How the states are linked:
s549: ψ>s766, α>s460, θ>s32, ε>s762, γ>s467, χ>s996, β>s924, η>s5, κ>s550
s396: ψ>s503, α>s6, θ>s650, ε>s610, γ>s70, χ>s402, β>s372, η>s429, κ>s358
s971: ψ>none, α>s563, θ>none, ε>none, γ>none, χ>s750, β>s917, η>none, κ>none
s884: ψ>s888, α>none, θ>none, ε>none, γ>s648, χ>none, β>none, η>s538, κ>none
s552: ψ>s750, α>s896, θ>none, ε>none, γ>none, χ>none, β>s603, η>none, κ>none
s343: ψ>s965, α>s894, θ>s41, ε>s670, γ>s313, χ>s547, β>s380, η>s479, κ>s520
s563: ψ>s456, α>s971, θ>s222, ε>s931, γ>s368, χ>s5, β>s95, η>s996, κ>s466
s520: ψ>s377, α>s862, θ>s506, ε>s672, γ>s608, χ>s413, β>s86, η>s165, κ>s343
s965: ψ>s343, α>none, θ>s530, ε>none, γ>none, χ>none, β>none, η>none, κ>s377
s132: ψ>s382, α>s538, θ>none, ε>none, γ>s603, χ>none, β>none, η>none, κ>none
s368: ψ>none, α>none, θ>none, ε>none, γ>s563, χ>s999, β>s110, η>none, κ>none
s766: ψ>s549, α>none, θ>none, ε>none, γ>none, χ>none, β>s648, η>s896, κ>none
s740: ψ>s999, α>none, θ>none, ε>none, γ>s896, χ>none, β>s538, η>none, κ>none
s874: ψ>s75, α>s833, θ>s276, ε>s136, γ>s568, χ>s924, β>s996, η>s95, κ>s60
s144: ψ>s588, α>s372, θ>s215, ε>s5, γ>s624, χ>s931, β>s6, η>s762, κ>s774
s357: ψ>none, α>none, θ>s888, ε>none, γ>s165, χ>none, β>none, η>s608, κ>none
s95: ψ>s835, α>s917, θ>s413, ε>s182, γ>s110, χ>s506, β>s563, η>s874, κ>s525
s565: ψ>s219, α>none, θ>none, ε>s530, γ>none, χ>none, β>none, η>none, κ>s861
s648: ψ>s924, α>s724, θ>s99, ε>s190, γ>s884, χ>s75, β>s766, η>s838, κ>s480
s588: ψ>s144, α>none, θ>none, ε>s896, γ>none, χ>none, β>s861, η>none, κ>none
s727: ψ>none, α>none, θ>none, ε>none, γ>s525, χ>s767, β>none, η>none, κ>s110
s347: ψ>none, α>s413, θ>s917, ε>none, γ>none, χ>s862, β>none, η>none, κ>none
s550: ψ>none, α>none, θ>none, ε>none, γ>none, χ>none, β>s553, η>s181, κ>s549
s769: ψ>none, α>s86, θ>s750, ε>none, γ>none, χ>none, β>s862, η>none, κ>none
s305: ψ>s917, α>s835, θ>none, ε>none, γ>none, χ>s603, β>none, η>none, κ>none
s479: ψ>none, α>none, θ>s553, ε>none, γ>none, χ>none, β>none, η>s343, κ>s165
s467: ψ>none, α>none, θ>none, ε>none, γ>s549, χ>none, β>s888, η>s999, κ>none
s402: ψ>none, α>s182, θ>none, ε>s917, γ>none, χ>s396, β>none, η>none, κ>none
s160: ψ>s538, α>s382, θ>s608, ε>s765, γ>s506, χ>s110, β>s999, η>s888, κ>s767
s896: ψ>s5, α>s552, θ>s447, ε>s588, γ>s740, χ>s456, β>s838, η>s766, κ>s960
s960: ψ>s181, α>none, θ>none, ε>none, γ>none, χ>none, β>s530, η>none, κ>s896
s110: ψ>s657, α>s542, θ>s270, ε>s301, γ>s95, χ>s160, β>s368, η>s568, κ>s727
s804: ψ>none, α>s181, θ>none, ε>none, γ>none, χ>none, β>s579, η>none, κ>s750
s182: ψ>s272, α>s402, θ>s58, ε>s95, γ>s301, χ>s6, β>s931, η>s136, κ>s145
s654: ψ>s525, α>none, θ>none, ε>none, γ>none, χ>s530, β>none, η>none, κ>s835
s70: ψ>none, α>s765, θ>none, ε>s382, γ>s396, χ>none, β>none, η>none, κ>none
s936: ψ>none, α>s767, θ>none, ε>none, γ>s579, χ>none, β>none, η>none, κ>s382
s215: ψ>none, α>none, θ>s144, ε>s86, γ>none, χ>none, β>s672, η>none, κ>none
s460: ψ>none, α>s549, θ>none, ε>none, γ>none, χ>none, β>s204, η>s750, κ>none
s465: ψ>s579, α>s530, θ>none, ε>none, γ>none, χ>none, β>none, η>none, κ>s603
s358: ψ>none, α>s219, θ>none, ε>s579, γ>none, χ>none, β>none, η>none, κ>s396
s181: ψ>s960, α>s804, θ>s380, ε>s774, γ>s639, χ>s466, β>s41, η>s550, κ>s5
s950: ψ>s767, α>none, θ>none, ε>none, γ>s530, χ>none, β>none, η>none, κ>s538
s447: ψ>s86, α>none, θ>s896, ε>none, γ>none, χ>none, β>s377, η>none, κ>none
s762: ψ>none, α>none, θ>none, ε>s549, γ>none, χ>none, β>s201, η>s144, κ>none
s888: ψ>s884, α>s462, θ>s357, ε>s663, γ>s924, χ>s568, β>s467, η>s160, κ>s423
s931: ψ>none, α>none, θ>none, ε>s563, γ>none, χ>s144, β>s182, η>none, κ>none
s603: ψ>s610, α>s838, θ>s51, ε>s503, γ>s132, χ>s305, β>s552, η>s724, κ>s465
s272: ψ>s182, α>none, θ>none, ε>s835, γ>none, χ>s861, β>none, η>none, κ>none
s99: ψ>s165, α>none, θ>s648, ε>none, γ>none, χ>none, β>none, η>s377, κ>none
s204: ψ>s724, α>s924, θ>s328, ε>s429, γ>s462, χ>s833, β>s460, η>s610, κ>s119
s301: ψ>none, α>none, θ>none, ε>s110, γ>s182, χ>s765, β>none, η>none, κ>none
s173: ψ>s765, α>none, θ>none, ε>s538, γ>s861, χ>none, β>none, η>none, κ>none
s624: ψ>none, α>none, θ>none, ε>s999, γ>s144, χ>none, β>s765, η>none, κ>none
s466: ψ>none, α>none, θ>none, ε>none, γ>none, χ>s181, β>s525, η>none, κ>s563
s538: ψ>s160, α>s132, θ>s760, ε>s173, γ>s838, χ>s657, β>s740, η>s884, κ>s950
s423: ψ>none, α>none, θ>none, ε>none, γ>s553, χ>none, β>none, η>s767, κ>s888
s663: ψ>none, α>none, θ>none, ε>s888, γ>s201, χ>none, β>none, η>s765, κ>none
s767: ψ>s950, α>s936, θ>s313, ε>s763, γ>s41, χ>s727, β>s639, η>s423, κ>s160
s165: ψ>s99, α>s328, θ>s924, ε>s810, γ>s357, χ>s276, β>s32, η>s520, κ>s479
s765: ψ>s173, α>s70, θ>s66, ε>s160, γ>s6, χ>s301, β>s624, η>s663, κ>s763
s724: ψ>s204, α>s648, θ>none, ε>none, γ>none, χ>none, β>none, η>s603, κ>none
s328: ψ>none, α>s165, θ>s204, ε>none, γ>none, χ>none, β>none, η>s862, κ>none
s657: ψ>s110, α>none, θ>none, ε>none, γ>s835, χ>s538, β>none, η>none, κ>none
s313: ψ>none, α>none, θ>s767, ε>none, γ>s343, χ>none, β>none, η>none, κ>s608
s553: ψ>s480, α>s119, θ>s479, ε>s962, γ>s423, χ>s60, β>s550, η>s41, κ>s924
s75: ψ>s874, α>none, θ>none, ε>none, γ>none, χ>s648, β>none, η>s835, κ>none
s462: ψ>none, α>s888, θ>none, ε>none, γ>s204, χ>none, β>none, η>s382, κ>none
s610: ψ>s603, α>s506, θ>s862, ε>s396, γ>s382, χ>s917, β>s750, η>s204, κ>s579
s145: ψ>none, α>none, θ>none, ε>s525, γ>none, χ>s219, β>none, η>none, κ>s182
s862: ψ>s51, α>s520, θ>s610, ε>s650, γ>s336, χ>s347, β>s769, η>s328, κ>s894
s650: ψ>none, α>s672, θ>s396, ε>s862, γ>none, χ>none, β>none, η>none, κ>none
s924: ψ>s648, α>s204, θ>s165, ε>s201, γ>s888, χ>s874, β>s549, η>s506, κ>s553
s58: ψ>none, α>none, θ>s182, ε>s413, γ>none, χ>s672, β>none, η>none, κ>none
s760: ψ>s608, α>none, θ>s538, ε>none, γ>s377, χ>none, β>none, η>none, κ>none
s503: ψ>s396, α>s861, θ>none, ε>s603, γ>none, χ>none, β>none, η>none, κ>none
s917: ψ>s305, α>s95, θ>s347, ε>s402, γ>s542, χ>s610, β>s971, η>s833, κ>s522
s838: ψ>s506, α>s603, θ>s377, ε>s861, γ>s538, χ>s835, β>s896, η>s648, κ>s530
s119: ψ>none, α>s553, θ>none, ε>none, γ>none, χ>none, β>none, η>s579, κ>s204
s547: ψ>none, α>none, θ>s525, ε>none, γ>none, χ>s343, β>none, η>none, κ>s413
s861: ψ>s6, α>s503, θ>s151, ε>s838, γ>s173, χ>s272, β>s588, η>s190, κ>s565
s639: ψ>none, α>none, θ>none, ε>none, γ>s181, χ>none, β>s767, η>none, κ>s999
s672: ψ>s151, α>s650, θ>s6, ε>s520, γ>s66, χ>s58, β>s215, η>s810, κ>s670
s336: ψ>none, α>s608, θ>s382, ε>none, γ>s862, χ>none, β>none, η>none, κ>none
s372: ψ>none, α>s144, θ>none, ε>s750, γ>none, χ>none, β>s396, η>none, κ>none
s136: ψ>none, α>none, θ>none, ε>s874, γ>none, χ>s201, β>none, η>s182, κ>none
s608: ψ>s760, α>s336, θ>s160, ε>s66, γ>s520, χ>s270, β>s4, η>s357, κ>s313
s222: ψ>none, α>none, θ>s563, ε>none, γ>none, χ>s86, β>s413, η>none, κ>none
s413: ψ>s163, α>s347, θ>s95, ε>s58, γ>s270, χ>s520, β>s222, η>s276, κ>s547
s833: ψ>none, α>s874, θ>none, ε>none, γ>none, χ>s204, β>none, η>s917, κ>none
s810: ψ>none, α>none, θ>s201, ε>s165, γ>none, χ>none, β>none, η>s672, κ>none
s201: ψ>s190, α>s429, θ>s810, ε>s924, γ>s663, χ>s136, β>s762, η>s6, κ>s962
s321: ψ>none, α>s999, θ>none, ε>none, γ>s750, χ>none, β>s382, η>none, κ>none
s579: ψ>s465, α>s41, θ>s894, ε>s358, γ>s936, χ>s522, β>s804, η>s119, κ>s610
s41: ψ>s530, α>s579, θ>s343, ε>s219, γ>s767, χ>s525, β>s181, η>s553, κ>s506
s151: ψ>s672, α>none, θ>s861, ε>s377, γ>none, χ>none, β>none, η>none, κ>none
s219: ψ>s565, α>s358, θ>s670, ε>s41, γ>s763, χ>s145, β>s774, η>s962, κ>s6
s380: ψ>none, α>none, θ>s181, ε>none, γ>none, χ>none, β>s343, η>none, κ>s86
s276: ψ>none, α>none, θ>s874, ε>none, γ>none, χ>s165, β>none, η>s413, κ>none
s4: ψ>none, α>none, θ>s999, ε>none, γ>s86, χ>none, β>s608, η>none, κ>none
s530: ψ>s41, α>s465, θ>s965, ε>s565, γ>s950, χ>s654, β>s960, η>s480, κ>s838
s542: ψ>none, α>s110, θ>none, ε>none, γ>s917, χ>s382, β>none, η>none, κ>none
s999: ψ>s740, α>s321, θ>s4, ε>s624, γ>s5, χ>s368, β>s160, η>s467, κ>s639
s6: ψ>s861, α>s396, θ>s672, ε>s506, γ>s765, χ>s182, β>s144, η>s201, κ>s219
s480: ψ>s553, α>none, θ>none, ε>none, γ>none, χ>none, β>none, η>s530, κ>s648
s86: ψ>s447, α>s769, θ>s5, ε>s215, γ>s4, χ>s222, β>s520, η>s32, κ>s380
s568: ψ>none, α>none, θ>none, ε>none, γ>s874, χ>s888, β>none, η>s110, κ>none
s670: ψ>none, α>none, θ>s219, ε>s343, γ>none, χ>none, β>none, η>none, κ>s672
s456: ψ>s563, α>none, θ>none, ε>none, γ>none, χ>s896, β>s835, η>none, κ>none
s5: ψ>s896, α>s750, θ>s86, ε>s144, γ>s999, χ>s563, β>s506, η>s549, κ>s181
s506: ψ>s838, α>s610, θ>s520, ε>s6, γ>s160, χ>s95, β>s5, η>s924, κ>s41
s66: ψ>none, α>none, θ>s765, ε>s608, γ>s672, χ>none, β>none, η>none, κ>none
s774: ψ>none, α>none, θ>none, ε>s181, γ>none, χ>none, β>s219, η>none, κ>s144
s763: ψ>none, α>none, θ>none, ε>s767, γ>s219, χ>none, β>none, η>none, κ>s765
s962: ψ>none, α>none, θ>none, ε>s553, γ>none, χ>none, β>none, η>s219, κ>s201
s163: ψ>s413, α>none, θ>s835, ε>none, γ>none, χ>s377, β>none, η>none, κ>none
s522: ψ>none, α>s525, θ>none, ε>none, γ>none, χ>s579, β>none, η>none, κ>s917
s996: ψ>none, α>none, θ>none, ε>none, γ>none, χ>s549, β>s874, η>s563, κ>none
s270: ψ>none, α>none, θ>s110, ε>none, γ>s413, χ>s608, β>none, η>none, κ>none
s377: ψ>s520, α>s51, θ>s838, ε>s151, γ>s760, χ>s163, β>s447, η>s99, κ>s965
s750: ψ>s552, α>s5, θ>s769, ε>s372, γ>s321, χ>s971, β>s610, η>s460, κ>s804
s190: ψ>s201, α>none, θ>none, ε>s648, γ>none, χ>none, β>none, η>s861, κ>none
s51: ψ>s862, α>s377, θ>s603, ε>none, γ>none, χ>none, β>none, η>none, κ>none
s835: ψ>s95, α>s305, θ>s163, ε>s272, γ>s657, χ>s838, β>s456, η>s75, κ>s654
s32: ψ>none, α>none, θ>s549, ε>none, γ>none, χ>none, β>s165, η>s86, κ>none
s429: ψ>none, α>s201, θ>none, ε>s204, γ>none, χ>none, β>none, η>s396, κ>none
s525: ψ>s654, α>s522, θ>s547, ε>s145, γ>s727, χ>s41, β>s466, η>s60, κ>s95
s382: ψ>s132, α>s160, θ>s336, ε>s70, γ>s610, χ>s542, β>s321, η>s462, κ>s936
s894: ψ>none, α>s343, θ>s579, ε>none, γ>none, χ>none, β>none, η>none, κ>s862
s60: ψ>none, α>none, θ>none, ε>none, γ>none, χ>s553, β>none, η>s525, κ>s874

In the rows, zero is written as 65.

The rows follow the links: the fewer symbols apart two states are, the more alike their rows tend to be.

Some states and rows for them; each showing differs a little:
s372: [  71   72   78   81   82   70   54   47   60   81   77   83   85   59   70   46   80   74   74   36   95   68   76   56   68   58   57   88   66   98   50   55   42   50   36   58   78   61   83   60   90   75   52   57   83   62   63   80   73   68   77   60   49   46]
s382: [  88   40   77   71   64   62   59   71   59   72   37   68   38   84   75   73   70   80   82   72   26   85   67   72   81   80   79   91   61   64   38   91   49   52   47   62   66   85   80   66  101   73   76   51   73   55   81   85   83   69   71   53   80   79]
s639: [  90   70   48   85   53   56   66   80   65   73   52   47   82   61   48   66   73   76   78   44   56   47   88   46   77   53   94   62   69   75   53   52   35   54   50   53   56   40   85   51   64   77   58   42   85   79   77   73   65   63   50   98   68   88]
s657: [  66   65   44   46   32   69   83   71   61   78   64   63   57   61   34  107   69   51   44   76   45   79   77   74   58   85   64   68   54   42   77   52   61   69   76   62   31   64   59   73   72   58   74   65   77   70   58   48   68   40   14   65   68   86]
s328: [  63   71   74   60   88   75   66   27   73   58   74   79   45   80   84   33   55   84   79   81   73   66   34   75   59   59   56   50   77   54   57   81  104   76   75   74   73   80   78   72   71   82   79   54   63   59   51   60   86   86   93   74   65   52]
s896: [  62   53   69   57   50   56   66  106   62   66  116   57   68   46   80   93   74   71   52   69   61   60   54   96   79   55   46   59   51   66   61   77   47   67   71   74   86   63   87   57   72   54   48   70   55   60   52   73   54   55   42   68   94   93]
s380: [  64   80   58   64   73   64   68   69   71   60  102   41   66   66   73   27   67   90   63   63   77   46   67   45   52   33   83   39   68   91   56   54   66   77   75   51   79   47   82   57   44   82   42   62   72   86   65   72   66   76   82   96   71   65]
s313: [  89   47   45   60   62   77   92   61   64   59   42   23   52   87   53   48   49   78   77   75   46   62   82   50   48   47   87   43   80   54   50   57   65   83   67   43   48   32   67   56   42   73   62   56   77   77   70   59   72   67   69   88   66   76]
s672: [  64   42   82   53   83   89   68   62   93   51   71   58   59   73   91   46   51   61   64   60   63   83   67   62   44   72   62   45   72   70   54   66   56   85   76   80   74   54   57   54   64   45   41   89   67   47   81   69   55   65   94   63   75   50]
s506: [  66   47   90   69   74   59   60  111   54   61   53   66   58   86   90   73   61   79   58   63   33   82   56   63   89   54   77   85   73   69   69   81   63   38   75  104   80   69   56   59   60   43   60   66   55   65   75   70   65   47   70   42   82   75]
s429: [  60   83   74   83   74   59   53   40   63   70   40   96   70   61   69   49   77   55   89   55   98   77   46   71   78   74   43   75   65   71   59   75   68   47   53   65   72   81   60   80   74   70   79   73   57   41   48   68   65   84   91   42   47   51]
s838: [  68   59   71   68   41   70   98   88   45   87   69   61   73   51   71   98   81   77   60   66   74   79   45   98   73   69   45   70   67   66   93   50   77   54   76   62   66   55   49   77   60   52   63   82   48   64   35   37   62   48   40   52   69   70]
s765: [  80   34   67   69   62   72   58   79   68   65   15   58   59   78   62   80   53   44   80   62   53   84   83   64   66   84   66   66   74   53   40   71   24   58   54   73   53   58   48   42   73   39   56   70   74   53   83   64   58   53   66   46   64   77]
s132: [  76   45   64   68   40   76   86   59   46   92   52   64   62   67   62   86   85   76   75   74   63   94   56   91   77   80   62   70   62   51   45   76   53   65   47   36   48   75   78   68   97   77   76   52   80   58   50   53   72   63   37   58   67   69]
s861: [  58   32   76   58   50   73   73   88   60   71   68   73   84   63   90   95   74   46   73   59   74   82   55   97   63   82   39   74   64   67   59   84   47   69   71   70   66   71   55   65   67   38   48   99   47   39   55   64   47   51   66   43   81   59]
s568: [  47   85   52   66   68   46   60   56   63   60   37   69   52   61   27   77   63   40   48   75   47   59   75   47   71   77   76   70   52   27   78   63   57   54   74   80   40   68   57   69   64   72   96   53   74   70   74   50   77   51   46   62   43   82]
s460: [  57   99   70   79   78   37   42   47   49   60   83   93   67   54   64   57   74   80   79   69   85   50   49   77   90   60   53   74   62   69   57   68   77   47   51   77   90   74   92   79   81   92   75   43   62   64   53   77   66   84   81   76   56   73]
s769: [  64   74   77   58   81   88   67   54   77   64  114   74   52   57   77   37   61   94   71   58   75   65   58   69   58   59   73   51   66   81   45   69   72   76   59   67   85   68   86   57   73   93   59   47   79   81   61   66   75   82   88   81   72   62]
s5: [  63   92   75   75   66   53   50   94   57   81   93   62   88   53   63   59   73   93   51   41   79   47   64   56   72   50   68   67   65   83   71   42   55   36   66   95   89   48   81   49   71   67   65   58   79   84   59   65   63   69   69   72   74   85]
s550: [  55  104   48   81   66   33   48   69   49   57   67   67   85   50   61   58   60   62   82   65   81   25   63   64   92   36   62   58   57   57   69   65   74   60   62   65   86   55   78   67   46   80   75   61   71   63   57   79   60   79   73   86   55   80]
s70: [  80   50   67   71   63   77   69   43   55   82   27   72   61   66   48   64   74   69   93   53   75   97   74   74   60   87   76   73   72   65   47   75   40   52   36   50   43   73   62   58   80   70   68   42   83   54   73   60   68   68   78   47   52   59]
s276: [  43   88   63   45   84   68   66   48   94   47   76   63   50   70   53   50   43   64   37   86   60   45   60   50   51   68   64   61   63   44   90   56   99   85   88   90   74   66   60   71   47   69   76   74   63   78   68   43   71   62   72   75   59   55]
s119: [  75   84   62   80   71   46   56   41   41   57   42   78   79   71   73   53   76   70   90   75   78   53   51   75  100   60   62   90   63   71   75   80  100   54   61   48   63   76   57   83   59   85   80   54   54   53   57   72   68   84   77   60   60   61]
s538: [  76   36   69   56   49   67   81   99   57   71   52   53   48   73   65   96   68   59   68   77   33   78   63   94   70   71   56   65   68   38   56   87   46   69   66   64   52   62   69   66   79   49   67   67   65   58   64   55   60   46   36   58   73   94]
s624: [  76   70   71   86   69   66   64   76   69   71   50   56   76   54   36   65   71   58   65   42   72   67   90   40   57   63   60   46   72   64   40   51   10   62   53   73   51   41   81   43   73   59   51   62   97   64   64   64   64   54   54   64   54   72]
s610: [  81   59   80   79   73   61   68   55   36   88   59   88   63   82   73   58   74  102   86   59   83   83   48   72   92   68   83   92   65   94   71   68   86   33   47   66   67   74   64   80   97   81   83   42   71   64   55   64   77   68   74   43   68   50]
s402: [  60   56   71   68   74   73   49   42   79   76   59  105   73   56   58   58   81   69   51   47   90   74   85   62   55   88   79  103   54   86   72   54   75   49   44   58   58   91   43   83   90   83   72   74   67   66   80   74   73   68   77   39   50   28]
s182: [  48   44   79   56   67   67   42   72   86   58   61   84   67   83   62   74   61   44   35   55   59   70   83   52   53   79   80   92   49   75   81   67   50   58   67   88   59   81   37   64   65   47   56   85   51   67   86   79   60   55   64   34   59   52]
s181: [  80   66   54   73   73   42   51  110   55   54   86   56   82   63   81   66   63   70   74   52   60   44   87   57   97   39   73   78   57   92   62   76   56   56   62   66   83   60   68   49   61   67   53   56   58   77   81  105   56   69   65   87   82   83]
s760: [  63   50   53   50   56   90  102   66   68   71   76   36   54   61   61   69   55   74   65   86   52   80   50   81   40   75   62   40   70   33   52   61   58  102   74   52   52   45   74   57   69   62   57   72   81   64   51   40   73   56   49   90   66   79]
s447: [  54   73   56   53   58   86   84   74   81   69  122   57   64   50   75   53   63   78   55   76   74   60   54   74   41   54   55   25   72   64   65   59   66   95   80   70   84   51   85   52   64   76   47   74   74   80   48   52   63   65   68   90   83   74]

Each walk starts at a row. The symbols on each line, taken left to right, move it on to the next state.
Answer with the state's row; about right is enough.
[  45   55   70   49   74   90   75   46   99   64   69   67   57   72   50   52   50   53   39   60   75   69   77   40   22   74   73   60   66   76   74   50   73   84   75   74   60   64   41   58   48   57   60   85   69   77   72   57   65   60   81   65   57   37]
ε θ ψ: [  50   47   73   54   44   65   62   92   76   74   83   70   58   65   75   98   71   52   31   76   35   70   71   81   62   79   55   86   39   62   86   63   70   64   84   69   69   80   63   82   71   52   62   74   32   71   78   73   59   50   31   50   79   68]
θ θ κ ψ γ: [  78   64   41   70   59   56   62   68   59   64   32   59   66   71   29   64   63   53   46   64   38   57  101   38   68   62   97   77   50   66   84   48   61   60   64   41   32   58   43   70   61   63   77   53   68   75   92   69   71   61   33   74   62   68]
[  45   75   79   64   94   74   67   38   92   43   49   60   68   66   66   48   54   57   73   76   87   75   46   67   48   70   41   39   82   42   58   65   79   85   83   83   67   62   62   52   46   66   65   93   66   54   59   53   65   79  103   61   59   46]
θ κ κ: [  52   61   89   76   79   52   47   78   65   40   28   78   77   60   79   76   55   34   85   62   71   71   51   63   77   73   38   79   62   52   59   78   61   53   70   99   78   77   56   60   57   54   65   86   55   41   80   68   60   60   94   37   60   61]
ε θ ψ: [  51   73   68   55   59   76   89   54   73   60   83   49   51   59   70   69   56   64   66   97   72   72   38   90   52   60   33   41   78   31   69   68   93   97   88   62   69   57   78   70   52   62   64   74   60   67   41   35   65   70   71   81   66   70]
[  56   69   71   59   57   50   65   86   51   59   60   65   68   61   76   91   62   53   70   91   52   65   46  101   88   74   22   66   59   37   66   89   70   73   85   89   78   76   75   77   63   55   73   81   37   49   51   54   63   50   58   52   83   66]
θ θ κ ψ γ: [  77   75   38   82   64   34   70   58   47   52    5   44   69   68   40   63   61   54   97   71   53   55   74   66   92   64   67   58   74   44   58   73   65   58   60   60   49   52   65   66   44   66   81   52   68   60   63   57   66   70   64   71   60   93]
η θ κ β: [  69   76   62   71   69   81   73   68   81   65   88   45   56   71   50   42   56   83   62   73   53   63   63   46   48   60   78   21   78   60   44   62   39   79   73   67   61   44   86   46   63   66   52   47   97   84   63   57   71   67   69   98   59   82]
[  58   75   77   58   64   58   56   79   75   72   75   73   62   80   46   69   68   76   29   55   63   64   80   38   59   74   87   92   58   76  106   36   76   48   81   87   56   73   35   73   67   51   89   59   57   81   66   59   68   51   49   57   61   64]
ψ ψ α η: [  61   89   63   64   70   53   44   39   60   65   65  105   57   60   55   63   70   61   61   79   71   55   70   71   80   74   68   95   43   69   89   57  101   51   63   73   67  101   67   86   84   85   96   47   53   61   57   68   83   69   74   52   51   50]
α θ η κ: [  56   64   53   42   73   73   71   52   86   58   76   53   71   82   63   47   51   73   44   70   55   55   81   39   42   61   93   65   68   81   91   46  100   85   83   58   59   59   50   67   46   68   71   69   49   79   73   65   71   68   72   86   65   51]
[  65   55   58   56   75   87   77   54   98   53   57   46   82   78   82   47   55   69   90   55   84   66   70   52   38   57   71   43   78   95   69   51   76   86   64   55   66   40   44   51   42   56   54   87   69   62   66   58   59   80   91   80   64   47]
θ θ θ: [  70   36   70   70   68   57   61   82   61   55   29   61   89   74   88   75   66   49   76   50   60   74   88   50   76   59   62   83   70  101   58   65   56   59   61   54   68   60   38   60   60   40   50   87   52   48   77   91   49   67   87   51   69   53]
κ γ κ: [  79   52   56   74   52   69   71   69   62   72    6   50   88   74   36   69   74   50   91   53   68   71   86   48   57   60   74   59   73   76   59   67   36   53   50   41   43   46   40   52   57   57   60   61   79   54   68   61   56   56   66   66   58   70]
[  69   51   51   50   60   91   96   56   69   72   79   42   64   62   80   55   59   72   64   80   70   63   51   78   49   49   59   42   65   71   66   61   90   91   80   37   67   42   65   69   40   68   52   83   70   73   44   56   64   64   65   92   78   56]
θ χ κ ψ β: [  52   80   74   67   72   58   35  100   84   71  105   84   55   60   60   64   62   63   27   61   49   57   96   45   71   63   86   87   49   83   81   70   53   55   69   83   78   72   79   66   71   69   58   69   61   83   87   96   59   55   57   59   75   80]
χ η β γ ψ: [  66   80   57   64   50   55   82   57   50   64   48   47   60   49   46   86   71   52   85   83   57   73   50   95   75   81   39   51   64   20   58   74   53   59   70   71   47   58   69   82   59   56   75   69   62   55   41   41   72   43   40   66   58   96]
[  60   97   57   86   73   40   55   71   55   66   48   55   59   49   39   60   63   54   76   71   65   43   60   50   77   61   56   43   67   36   55   65   33   60   61   86   63   59   97   53   63   73   77   48   75   64   68   53   62   67   49   79   56  103]
γ η β χ η: [  39   76   73   58   83   42   36   74   71   46   61   81   49   78   62   76   49   45   44   76   36   58   71   59   84   69   63   88   50   51   90   77   78   56   83   99   68   85   53   71   57   59   83   76   39   64   83   70   64   59   58   48   62   64]
χ θ χ χ γ: [  65   75   67   68   90   71   76   49   79   48   38   44   44   72   62   51   50   73   70   89   47   68   55   49   59   63   59   25   83   20   47   71   75   81   78   74   53   60   78   58   50   65   72   51   83   60   67   42   69   66   75   79   63   89]
[  67   56   72   56   76   92   85   65   84   74   67   47   42   88   72   40   47  102   67   73   61   75   54   52   43   62   71   41   88   70   70   49   83   87   80   78   77   52   67   55   61   60   53   65   74   79   53   47   73   75   73   82   76   56]
θ α ψ: [  77   34   77   60   47   69   75   77   45   69   74   88   62   71   93   82   79   75   70   73   55   86   49  111   90   76   56   90   59   68   52   97   77   67   57   55   74   85   71   82   94   77   61   58   57   59   65   77   56   62   57   52   83   59]
η α α: [  67   82   75   68   51   61   71   43   48   72   63   86   58   53   77   81   75   63   84   83   83   75   39  107   82   65   42   71   56   51   69   95   82   62   64   60   63   79   81   83   75   81   83   65   56   50   33   54   71   75   60   59   59   58]
[  49   99   77   87   77   40   43   67   67   50   59   76   92   44   51   64   72   46   72   42  102   57   61   57   71   56   25   59   65   59   61   51   44   54   72   93   85   59   88   65   61   62   57   78   72   52   55   62   65   67   78   66   52   65]
η α α: [  70   66   84   81   78   55   51   99   73   57   73   69   91   68   71   68   73   46   53   32   72   64   86   43   73   52   53   66   66   88   47   67   26   53   67   91   86   57   81   45   70   54   39   81   70   62   77   88   53   62   72   57   73   66]
β ψ ε θ: [  61   48   69   40   64   92   85   78   81   56   88   48   46   74   84   74   53   70   50   87   40   73   52   79   48   59   47   46   70   57   54   78   79   87   87   55   73   62   74   65   62   55   48   84   54   67   60   51   63   67   68   69   82   64]
[  86   52   59   56   66   86   85   46   64   61   67   71   64   79   94   32   64   95   85   67   70   68   57   65   63   49   89   57   76   88   54   74  104   82   50   29   70   59   64   80   68   89   69   54   73   75   74   71   70   89   88   86   69   44]
θ γ γ γ: [ 101   59   43   81   56   57   69   50   48   75   25   64   68   81   67   56   84   76   92   60   56   68   75   65   80   60   90   84   74   79   43   75   63   45   41   24   45   64   66   69   76   79   78   38   72   61   72   76   77   71   58   75   61   64]
α κ κ κ: [  85   65   69   73   60   63   75   86   57   78   21   41   54   75   43   77   70   80   79   61   49   80   64   51   72   73   78   64   78   49   59   55   34   41   66   74   51   52   62   54   73   64   80   48   83   66   54   46   74   56   42   55   66   93]
